Below are the code and all the weights of a small trained network. Each question names an input and a class and asks about switching units off, where a switched-off unit gives its printed mean instead of its output.

import numpy as np


def w(rows, s, z=0):
    codes = np.array(rows[::2]) - 128.0
    scale = np.full(codes.shape[1], s)
    scale[-1] = z or s
    return codes * scale


def f(y):
    return np.maximum(y, 0)


def log_softmax(a):
    a = a - a.max(-1, keepdims=True)
    return a - np.log(np.exp(a).sum(-1, keepdims=True))


def net(x, mask):
    res = np.array(x, float).reshape(1, 4) / 4 @ E
    y = f(res @ A[0][:, :-1].T + A[0][:, -1])
    res = res + np.where(mask, y, B[0][:, -1]) @ B[0][:, :-1]
    return log_softmax(res[-1] @ U[:, :-1].T + U[:, -1])


A, B = {}, {}
E = w([
[148,116,143,111,60,110,170,84,53,65,240],'x0',
[10,159,160,73,67,188,209,123,103,206,96],'x1',
[182,183,192,119,171,164,78,175,97,172,194],'x2',
[155,187,188,121,86,81,112,199,140,62,89],'x3',
],0.013)
A[0] = w([
[138,47,101,62,95,107,178,78,141,108,67,135],'neuron 1',
[136,110,92,57,106,89,109,128,53,98,190,6],'neuron 2',
[110,147,164,60,100,137,134,56,115,57,203,9],'neuron 3',
[138,125,175,189,128,114,173,150,66,139,189,253],'neuron 4',
[118,236,166,165,59,115,156,202,139,86,118,81],'neuron 5',
[197,211,240,127,151,187,122,107,128,250,210,127],'neuron 6',
[97,153,109,129,119,123,86,154,144,239,85,177],'neuron 7',
[104,76,108,159,178,188,134,56,160,160,155,202],'neuron 8',
[90,147,77,183,65,137,138,50,151,73,124,21],'neuron 9',
[105,180,171,83,110,225,160,99,81,137,111,24],'neuron 10',
[59,176,153,113,88,165,168,204,86,219,141,148],'neuron 11',
[112,159,101,102,194,145,134,200,254,151,106,159],'neuron 12',
[112,111,88,135,102,70,124,109,179,147,47,80],'neuron 13',
[99,178,148,100,84,58,139,151,132,79,50,79],'neuron 14',
[135,127,139,61,71,127,198,126,129,148,210,83],'neuron 15',
[107,117,117,166,195,121,87,120,131,149,88,21],'neuron 16',
[154,72,81,126,123,181,159,81,73,153,145,112],'neuron 17',
[148,222,157,69,33,99,144,187,141,84,163,180],'neuron 18',
[196,117,101,192,153,97,53,114,155,79,149,140],'neuron 19',
[156,174,171,95,184,95,164,136,138,137,28,45],'neuron 20',
[57,131,90,54,62,134,183,102,138,120,68,164],'neuron 21',
[200,111,138,181,127,69,67,117,108,129,106,67],'neuron 22',
[109,64,49,51,167,178,109,108,85,204,200,56],'neuron 23',
[178,171,165,97,181,216,151,140,135,144,192,32],'neuron 24',
[108,201,196,85,119,138,52,150,44,173,130,197],'neuron 25',
[77,175,170,44,45,123,102,164,69,104,59,80],'neuron 26',
[126,104,104,138,120,185,168,99,105,167,117,35],'neuron 27',
[67,209,111,99,228,167,159,189,163,141,94,80],'neuron 28',
[154,118,79,218,177,74,111,110,156,92,182,74],'neuron 29',
[107,94,86,116,223,137,137,104,67,204,171,15],'neuron 30',
[84,98,85,102,58,71,157,84,147,49,152,238],'neuron 31',
[137,135,176,126,44,197,117,119,63,42,150,106],'neuron 32',
[63,116,150,57,110,204,193,141,113,179,123,188],'neuron 33',
[148,147,224,73,78,75,58,167,110,79,73,61],'neuron 34',
[135,116,113,89,63,115,148,68,49,95,171,133],'neuron 35',
],0.0088,0.0047)
B[0] = w([
[194,176,175,173,187,141,179,156,185,87,66,205],'neuron 1',
[38,167,174,112,204,53,82,40,187,96,120,171],'neuron 2',
[50,94,186,137,169,79,65,72,197,121,184,186],'neuron 3',
[91,136,168,158,105,185,16,109,99,86,76,193],'neuron 4',
[144,48,109,44,78,109,179,177,82,38,186,208],'neuron 5',
[231,186,222,222,232,186,176,162,210,112,18,237],'neuron 6',
[90,132,213,98,127,155,35,98,97,151,143,217],'neuron 7',
[181,60,95,38,58,156,108,166,82,64,132,207],'neuron 8',
[193,146,223,117,247,153,194,139,182,157,70,179],'neuron 9',
[204,177,73,165,199,19,154,107,79,194,203,195],'neuron 10',
[127,145,68,214,147,66,92,124,38,246,179,240],'neuron 11',
[27,121,168,63,143,165,18,103,162,81,148,237],'neuron 12',
[187,114,194,157,230,187,129,133,229,111,69,196],'neuron 13',
[125,72,114,96,127,168,200,224,90,114,174,205],'neuron 14',
[47,152,166,77,101,103,50,94,147,130,78,193],'neuron 15',
[59,113,169,90,127,69,86,58,129,101,130,176],'neuron 16',
[119,66,126,56,80,155,177,182,42,63,150,184],'neuron 17',
[118,62,70,79,96,159,102,192,113,73,150,227],'neuron 18',
[119,148,59,228,171,80,143,110,8,149,202,251],'neuron 19',
[37,115,174,57,122,106,84,77,109,117,165,188],'neuron 20',
[196,162,120,211,240,160,112,174,124,184,105,253],'neuron 21',
[146,124,110,156,179,41,107,149,63,131,148,207],'neuron 22',
[129,3,100,21,67,181,204,209,78,21,228,199],'neuron 23',
[168,169,221,155,190,153,214,145,225,99,55,179],'neuron 24',
[201,149,169,194,145,180,142,214,164,77,36,214],'neuron 25',
[190,94,73,137,148,36,140,157,63,156,179,212],'neuron 26',
[178,38,114,108,175,87,192,121,108,146,189,170],'neuron 27',
[74,110,165,66,110,86,60,77,133,102,118,209],'neuron 28',
[181,108,97,238,137,52,141,72,69,183,192,213],'neuron 29',
[144,40,114,26,99,116,168,228,147,40,188,182],'neuron 30',
[141,149,150,222,155,194,87,146,181,15,57,235],'neuron 31',
[67,101,157,80,180,122,30,65,165,53,123,196],'neuron 32',
[165,164,95,197,177,75,70,130,41,156,204,254],'neuron 33',
[139,112,89,37,92,131,231,175,82,65,180,216],'neuron 34',
[117,152,188,116,140,102,32,53,132,118,103,213],'neuron 35',
],0.0061,0.015)
U = w([
[150,143,97,194,151,38,153,103,63,197,206,14],'0',
[130,84,124,37,106,108,211,174,101,82,190,63],'1',
[61,138,203,77,143,94,63,49,139,137,152,20],'2',
[182,154,191,179,166,140,205,138,167,129,96,80],'3',
[135,138,126,164,113,160,100,132,89,121,132,238],'4',
[93,239,68,73,6,131,220,37,181,185,142,3],'5',
],0.011,0.0074)

Each question gives the input, the list of numbers given to net, and the class t.
The units are the neurons (one row each of A and B). Each row of codes is followed by its name. A weight is (code - 128) times the scale printed after its matrix; where a second scale follows, it is the last column's (A, B and U).
mask holds one flag per neuron, in row order. A switched-off neuron (its flag False) gives its mean, the last column of its row in B, instead of its output. The means were averaged over made-up inputs and are rounded, as every weight is.
A unit's drop is (log p(t) with every unit on - log p(t) with that unit switched off) / (log p(t) with every unit on - log p(t) with every unit switched off).
The circuit of an input: a set's keep is (log p(t) with only the set's units on - log p(t) with every unit switched off) / (log p(t) with every unit on - log p(t) with every unit switched off). Starting from the 12 units with the biggest drops (on a tie, the unit counted first), units are removed one at a time, each time the one whose removal leaves the highest keep (on an exact tie, the one counted first), for as long as the keep stays at least 0.8.
units of the circuit, in order: the units of the circuit, biggest drop first
most important unit: the unit with the biggest drop
k most important neurons: the k neurons with the biggest drops, biggest first
drop when u is switched off: that unit's drop, to one decimal
input [4,-2,-3,0], class 2: most important unit : neuron 6
input [-5,8,1,-6], class 0: 2 most important neurons : (neuron 11; neuron 33)
input [5,4,3,4], class 2: 3 most important neurons : (neuron 32; neuron 15; neuron 3)
input [-7,-5,2,-7], class 1: 2 most important neurons : (neuron 30; neuron 23)
input [-8,6,8,5], class 2: 3 most important neurons : (neuron 28; neuron 12; neuron 20)
input [1,-4,-6,-5], class 3: units of the circuit, in order : (neuron 1; neuron 9)
input [-6,-1,-7,-4], class 3: 2 most important neurons : (neuron 13; neuron 1)
input [3,8,-8,0], class 0: 2 most important neurons : (neuron 33; neuron 11)
input [6,-3,-4,5], class 2: units of the circuit, in order : (neuron 35; neuron 32)
input [0,6,-6,-6], class 0: 3 most important neurons : (neuron 33; neuron 21; neuron 11)
input [-1,4,-4,-2], class 0: 4 most important neurons : (neuron 6; neuron 33; neuron 25; neuron 24)
input [-7,5,5,7], class 1: 4 most important neurons : (neuron 5; neuron 34; neuron 14; neuron 26)
input [-5,-6,-5,-1], class 0: 3 most important neurons : (neuron 19; neuron 29; neuron 6)
input [7,0,8,6], class 3: most important unit : neuron 6
input [-8,6,3,6], class 2: 2 most important neurons : (neuron 12; neuron 28)
input [2,-3,-7,-7], class 1: drop when neuron 17 is switched off : 0.8
input [-5,1,-5,-5], class 1: drop when neuron 30 is switched off : 0.3
input [-4,-2,0,-4], class 1: drop when neuron 8 is switched off : 0.3
